[ 15   4 -43   1  -8  12   7   9  -4 -39   7   9  10  14 -11  26 -29  24
 -37 -22 -34  -3 -15 -12   3  16 -15 -20  34 -14   4   1 -39 -25  -7  28
 -40 -32  12 -22  32  -4 -10   8] => L.N
[ 21  23 -26   2 -25  39  18  20  -7 -15   2  18   8   0  -5  34 -31 -21
 -35 -23 -13  35  -3 -14  -2   4  -5 -29  11  16 -10  25  -4 -10 -10   7
 -27 -32   0 -14  26  -1   6  36] => L.Z
[ 34  -1 -11  33  38   6  16  16  -1 -11  40  28  13  -5 -10 -27  -6 -38
  -8   8  -4 -18  23  12   8  -4 -11 -30  22 -20 -25  26  -8  25 -12 -18
   6 -25 -24 -25  25  -7  12  35] => W.J
[ 14  19 -39  -5 -28   0  19   5 -14 -27  -5  15  -3  20  -8  26  -9   9
 -44 -18 -19  -3  -6  -5   3  20 -12 -22  -8 -18  17   6 -32 -21  -4  22
 -21 -33   7  -3  20   8   3  24] => L.N
[ 14 -35  18  14   8   8  18  20   0   6  48  -6  27 -23   8 -20 -39 -52
  15  13  -3  18   8  -5  -3  -8  -7 -11  35  -6 -11   0  11  13 -30  12
  16 -51 -16 -20   9 -22  -3   8] => W.K
[  3   3  32  55  -7  -5   4   4 -21   1   7 -25  14  -9  -4 -25 -12  28
  31  36  21 -39  21  10  -9   2 -12   4 -26 -14 -28   0 -13  12  21   4
  13 -53 -10  -7  -4   4 -18 -26] => V.A
[  6 -14  11 -19   9   5   9  10  -2  -4  19  23  -3   3   2 -10   2  -7
  23   2  -6  -1 -13   4  -5   3 -17  -5  23 -20  26 -13 -29 -25  -2  26
   3  -7  14 -12  36 -17   3 -10] => W.F
[ 22   2 -13 -21 -40   3  17   2  10 -32 -23   7   1  51 -27  43  34  36
 -39   1 -28   1  -1 -33 -25  27  -5 -21 -24 -32  23 -19   0 -19 -27  41
 -49 -59 -38  57  45   9   2  -7] => L.N
[  6   6 -30 -33 -30 -15  17  -4  18 -29  -3   4  -9   5 -21  38 -30   3
 -43 -16 -35  -3 -15   2  15  27   5 -21  22 -25  43  11 -34 -27   2  44
 -51 -25  19 -11   9  -5  20  21] => L.N
[ 19 -35  16  10  11  -7  29  27 -12  -4  58  -3   6   6   0 -13 -10 -37
  -4  15  -9 -11   4  -1 -13   3 -15 -22  43 -19   5   5  -5   9 -28  16
  -6 -59  -4  -8  40 -25  -6  10] => W.K
[ -4  10 -14  16  25 -11 -15   5 -11  11  23 -14  10   6  -2   7  -7  49
  25   1   3 -65  -3  15  -7   8 -28  11 -20 -19   0  -4 -33  -8  13  -8
  -7  -8  -8 -24  33   0 -19 -31] => V.B
[ 12 -15  20  -5  10  16  12  18  14  -5  16  12  10 -23  10   3 -13  -4
  10   9 -13  30 -10  -6  -2 -19  -6 -22  29  -9  13  -1  -5 -20  23  17
  -6 -36  24 -18  30   7  -1  17] => C.M
[ -5   7   5  38 -11  -6  -7   9 -25  22  23 -17  16 -14   6 -23 -14   1
  48  13  -7 -11  21  23  -2   0 -12  31 -15 -14 -11 -24   0  22  12 -10
  21 -29  -5  -8  -7  -5 -15 -23] => V.A
[ 14 -42  33   1   6 -17  28  20   6  -9  33 -14  26   7   3 -51 -45 -62
  12   8  -5  11   0  13 -12 -12  14 -27  46 -12   4   4   3  15 -16  13
   1 -50  -3 -43   3 -34   0  26] => W.K
[  8 -16  14  26   4  -7  19  10 -15  -7  34  -2  21 -18  12 -19 -58  -7
  18  12  -3   6  11  -4  -5   0  -2 -21  15 -14  -2  13 -14  -1 -19   8
   2 -37   1 -22  18 -14  -3  -1] => W.K
[ -4  -1 -16   2 -19   3  13   8 -14  -9   9   2  15  -5 -29  25 -24  20
 -10  -4   3 -10 -12  -8 -11  18   0 -21  22  -7  39 -13 -30 -75  -8  22
 -24 -13   7 -13   0 -28  -9 -15] => L.N
[  0   1   1  13  26   7   9   2  -1  -1  -2 -10  -9   7 -12   8 -46 -37
 -32 -15 -29  37 -10  -9  18   7   4 -19  29 -23  14  35  -9 -16   0  11
  -4 -33  -6 -10   1   0   2  29] => L.Z
[  0 -47   9 -44   4 -17  25  -1  11   3  50  23  12  31  24  -5  13 -34
  12   3 -16   0  -6 -17  -9  13 -20 -10  43  -8  19 -17  -6 -11 -43  35
  -8 -13  27  -6  37 -17   1 -14] => C.E
[-25  19   6  19 -21   2 -17  -8 -14  14  14 -16   9 -18  23  -7 -61  52
  46  13  20  30  24  -2  12   7 -30  33 -28   3 -31  -4 -17 -24  20 -15
  28  -8 -14 -24 -17  -8 -19 -45] => V.P
[  9  40  -3  41   6  -1 -17   0 -14   4  10   9   9 -12  16 -14 -16  40
  15   7  17 -28  17  -3  -7   8 -25  -1 -31 -16 -42  22  -7   1   3 -42
  14 -24 -36 -32  -1  -4  -8 -11] => V.P
[-27  31  20  12 -29  32 -16  -6 -11  11  32 -21  25 -15  14  10 -13  45
  33  13  23   3   1 -19 -21  -6   2   2 -34  28 -52   4  13  13  -4 -15
   6 -16 -23  -3  -3 -14 -10 -28] => V.P
[ 15 -12 -15   8  27  -1  20  12  -8 -20  46   8   9   2  -6  -2 -43 -11
   6   2  -9   7  -8   5  -4  -1 -21 -23  27 -34  26   4 -34 -15 -10  25
 -11 -28  22 -11  46  -3  -8   5] => C.Q
[ -5  -3  18  11 -13  17  -8  14 -20 -18   6 -14  12 -13   6  -3  -2   2
  42  16  27  22  11  11 -23 -10 -12  15 -12  10 -17 -29  -3  12  18   2
  18 -33  -3  -4   9 -14 -20 -18] => V.A
[ 12  16  10   5   5 -12  18  14   7 -14  46  16   6 -33   3  -6 -23 -12
  26   9 -18   8 -13  25  -1  -2 -21  -2   7 -40  11 -14 -22  -3  11  38
  -2 -31  35 -26  34  12  -3   6] => C.M
[ -9  26 -20  13 -20   0 -29  -5 -21  -1  32  -8  20   1   8  -4  -9  76
  48  27  19  -8   9  -1  -8  16 -46  26 -46 -10 -24  -8 -17  -5   8 -14
   6 -31 -16   5  14  -1  -8 -43] => V.B
[  8   3 -24  20 -19  15 -15  -8 -27  15  18 -15  19   9  11  12  -6  47
   3  -5  17 -19   4 -10   1  12 -17  -2 -12  -1 -14   7 -11  -3 -11 -30
  -6 -17 -12 -12  -4   6 -16 -28] => V.P
[-11 -22   6  -4  15  10  -5  -1  -4  17  26 -19  15   8  10  -4 -26  33
  41  23  15  10   1  -8  -1  15 -24  13 -14  -7  -9  -6   0  -1  -6  -7
   4  -3 -20 -13  12 -10 -21 -46] => V.P
[ 16   2   9  10  14 -38  24  14   1 -34  21  22  12  -7   7 -10  20 -31
   4   2 -11 -28 -14   3   3   0 -10 -24  15  -7  -4   6  16   5 -31  15
   9 -14  10  -4   3 -11   3  26] => W.J
[-26  44  -1  20  11 -11 -12   0 -11  -2  20  -1  11 -22  21   5 -28  79
  40  13  17 -22   3 -19   6   4 -38  12 -30 -16 -10   0 -44 -14  31 -14
   2  -4  -3 -22   0  -1 -24 -48] => V.B
[  6  34 -16  15 -16  26  -4  10 -37   5  53  -7  18  -1  17 -32 -55  23
  17  10  17  10   2 -18  -4  17 -49  -9  -7   4 -57  10  -4  -4 -13 -24
  21 -43 -11 -30  22 -23 -18 -19] => V.P
[ 44  23 -10  49  36  36  25  63 -29 -35  82  35  40 -41 -22  -8  -6  -8
  16  12   6 -34  -8  27 -26  -4 -24 -37  48 -27  14   4 -55 -19 -15 -20
 -14 -33  11 -66  75 -30 -16  28] => W.F
[  2  27 -13  44  -1 -27 -15  -1 -28  33  41 -12  22 -23  14 -23 -37  48
  53  27  21 -10  14  13   2  13 -42  21 -36 -34   7 -26 -39   6  26  -6
   4 -27   4 -35  11   2 -14 -44] => V.B
[  8  -8  -1  -5  19   6  25   9   5 -16  43  -4  13 -12   2   0 -56 -18
   5  -5 -24  15 -15  -1  14  -2 -16 -17  19 -31  29   8 -21 -18 -15  25
  -8 -23  23 -19  26 -14  -7  -6] => C.Q
[ -3  -3 -11  11  -4 -50  37   8 -12   1  44  16  15 -36   5   6 -43 -47
   8  -7 -14 -16 -15  30   9   9  -4  -3  47 -47  43  -9 -40  18  -5  43
  19 -14  53 -22  19  -4   2  10] => C.Q
